Rows with their classes:
[ 4.21  1.14  4.56 -1.70  0.32 -1.59  0.83 -1.31  0.24 -0.20 -2.23  0.35
 -1.37  0.57 -3.43  4.85  5.05  0.17 -1.82  1.27 -1.23  0.75  0.08 -0.39
  0.58  5.28  0.48  2.28 -2.28 -0.12 -1.07  1.18 -2.14  2.07 -2.77  4.22
  1.13  0.68  2.34 -2.72 -2.34  0.05  1.11]  [33]
[ 4.18  1.38  6.69 -0.36  1.06 -0.79 -1.08 -0.13  0.16 -1.55 -3.23 -0.19
 -0.32  2.27 -1.57  7.17  4.85  0.08 -1.13  3.20  0.06  0.18  0.70 -1.32
 -2.26  6.25 -0.98  7.12 -1.47  2.20 -0.22  2.11 -0.37  2.00 -4.11  1.21
  1.38 -2.70  2.58 -3.19 -1.54 -0.13  1.05]  [38]
[-1.41 -1.19  1.40  0.78  0.12  0.47  1.14  0.19 -2.47 -2.37 -0.77  0.52
  0.35  0.72 -0.07 -0.50  1.52 -2.08  0.64  0.83  6.61  0.42 -0.52 -0.72
  2.28  3.34 -0.45 -4.03  2.95 -0.57 -1.91  0.39 -0.52 -0.94  1.13 -1.46
  1.64  1.08 -1.98  1.45  0.00  0.93  2.97]  [34]
[ 3.88  2.38  3.80  0.01  1.09  0.27 -0.34 -0.09 -1.90 -0.73 -1.98  0.61
 -0.16  0.21 -1.01  3.53  8.19  0.55 -0.13  0.93 -0.07 -0.06 -0.26 -0.88
  2.12  7.32 -1.87 -0.28 -1.72  2.41 -2.73  0.58 -1.34  1.07 -3.43 -0.31
 -0.50  1.10  2.14 -2.05 -0.16 -0.25  3.26]  [38]
[ 4.56 -0.85  4.51  0.20 -0.69 -0.48  0.56  1.63 -2.30 -1.73 -0.60  0.39
 -1.58  2.33 -1.11  3.19  5.23 -1.21  0.15  3.13 -0.32 -1.23  0.15 -1.74
  0.35  2.09 -1.23  0.49  0.48  0.00 -0.13  1.38 -2.83 -0.37 -2.01 -0.83
  2.13 -1.81  3.52 -1.93 -0.78  1.73  0.60]  [34]
[ 0.88 -0.53  5.00  0.14  2.33 -1.12 -1.18  0.10  3.35 -1.12  0.33  0.07
 -0.37  1.12  0.26  2.64 -2.05 -1.10 -0.66  0.26  0.41  1.63 -0.28 -1.13
  1.32  5.33  0.40  4.45 -0.80 -0.89  1.19  1.26 -0.71 -0.62 -1.69 -0.62
  1.17 -1.70  1.06 -2.24 -1.53  0.84 -0.62]  [34]
[-1.20  0.52  2.43 -2.42  2.33  1.24  0.61  1.05  3.16 -2.59 -0.14 -1.65
 -1.66 -0.92  0.10 -1.40 -3.66 -1.26  1.97  0.02 -0.07 -0.11 -1.04  0.15
  1.70 -1.89  3.68 -0.88  0.16 -1.21 -0.39  3.02 -1.38 -2.32 -1.26  0.72
  0.04 -1.78  0.30 -0.09 -0.79  0.78 -1.57]  [38]
[ 2.04 -2.20  1.11  1.39 -1.24  0.21  0.32 -2.20 -1.81 -2.72 -3.05  0.36
 -1.87  0.68 -0.22  2.99  3.07 -2.08  1.88  3.23  1.51  0.11  1.72  0.06
 -1.32 -4.17 -2.33  2.84  0.52 -0.40 -1.64  4.26  0.66 -0.16 -3.69 -1.35
  0.61 -2.39  0.56 -1.32 -3.01  0.50 -0.52]  [38]
[ 1.39  0.33  3.29 -0.63 -0.48 -0.39 -0.65  0.87  1.64 -1.12 -3.44  0.52
 -0.64 -0.57 -0.44  2.09  0.45  1.11  1.69  1.88  0.30 -0.17  0.64 -1.96
 -1.28 -0.39  0.65  2.65 -1.57  1.49 -1.57  0.92  0.97  1.21 -2.75  3.96
 -0.82 -0.28  0.30 -1.95 -1.76  3.20  1.11]  [34]
[ 0.28  0.02  1.01 -8.44  1.30 -2.82 -0.03 -0.14  0.22 -2.22 -1.50 -0.93
  0.24 -1.47 -0.57 -0.02 -2.79  6.63  1.04  0.64 -0.69  1.27 -1.70  0.70
  2.38  5.84  0.96 -3.24  0.66  2.00 -4.84  1.85 -2.77 -1.55 -1.09 -1.26
 -0.91  0.72 -2.28 -1.32 -0.80  1.06  2.40]  [38]
[ 3.14 -0.58  4.75 -0.76  3.38 -0.47  0.03 -2.93  2.06 -1.48 -3.68 -0.35
 -1.80  0.72 -2.06  5.68  0.93  0.97  0.49  2.55  0.21  1.68  0.09 -0.68
 -3.41  7.27 -0.15  7.76 -0.92  2.77 -0.67  3.86  0.74  0.28 -5.35  1.55
  1.94 -2.78 -1.62 -2.76 -0.50  0.50 -0.04]  [38]
[ 3.63 -0.49  1.45 -2.60 -0.44 -0.81  0.00 -0.24  3.26 -0.79 -3.11  0.91
 -0.21 -0.97 -3.02  3.34  2.73  2.00  1.57  1.39 -0.35  1.07 -0.58 -1.54
 -2.38  4.65  0.15  0.67 -1.49  7.20 -2.90  1.52  0.54  2.37 -3.08  1.32
 -0.91  0.50 -0.91 -3.12  0.78  0.62  2.48]  [33]
[ 0.14  0.56  3.53 -0.24  1.28  0.44 -1.29 -0.26  1.58 -2.72 -0.34 -0.37
 -2.75  1.25 -0.24 -0.13 -4.49 -1.29  0.18 -0.30 -0.52 -1.78 -0.63 -0.77
  1.27  1.23  0.59  4.48 -0.17 -2.14  1.20  3.90 -0.51 -2.04 -0.70  0.69
  1.11 -2.16  1.89 -2.48 -0.43  0.29 -0.96]  [38]
[ 1.17  0.71 -0.73 -0.41 -4.29  0.29 -0.75  1.38  1.48 -1.66 -4.39 -0.14
 -0.51 -0.51 -1.27  2.01 -0.42  1.21  1.44  2.10  0.45 -0.98 -0.95 -4.05
 -1.86  1.11  0.05  1.14 -0.63  2.64 -2.66  0.93  1.00  0.99 -2.65 -1.33
 -1.48 -0.40 -2.67 -1.59 -0.93  1.09  2.17]  [34]
[ 2.91 -0.32  3.42 -0.26  0.15 -2.23  0.84 -0.82  1.82  0.75 -2.14  0.18
  0.10 -0.48 -1.65  2.08  4.04  2.19  0.87  2.44 -1.45  1.64 -1.22 -0.91
  0.49  7.24  0.38 -1.67 -2.25  1.24 -2.04 -1.48 -0.38  2.29 -1.45  0.62
  0.60  0.21  1.68 -2.95 -0.48  0.02  1.63]  [33]
[ 0.56 -0.53  0.50 -0.44 -0.25 -0.99 -0.77 -0.21 -0.13 -0.80 -2.87  1.41
 -1.69 -1.13 -1.17  1.87 -1.85  0.84 -0.01  0.08  0.00  0.09  0.41 -0.64
 -1.74  0.09 -0.88  3.47  1.24  2.24 -0.75  2.41  1.12 -0.30 -2.18  0.90
  1.28 -1.89 -1.36 -1.96  3.56 -0.82 -0.48]  [34]
[ 5.13  0.83  6.55  0.08 -0.77 -1.58 -1.38 -0.46 -0.08 -1.13 -4.84  0.23
 -1.11 -1.47 -1.70  4.91  6.19  2.55  1.19  3.35 -0.66  0.72  0.22 -2.12
 -1.23  6.58  0.47  1.67 -4.21  3.69 -4.16  1.00 -0.68  4.21 -4.54 -2.29
 -2.29  2.68  0.24 -5.70 -1.73  1.67  3.36]  [33]
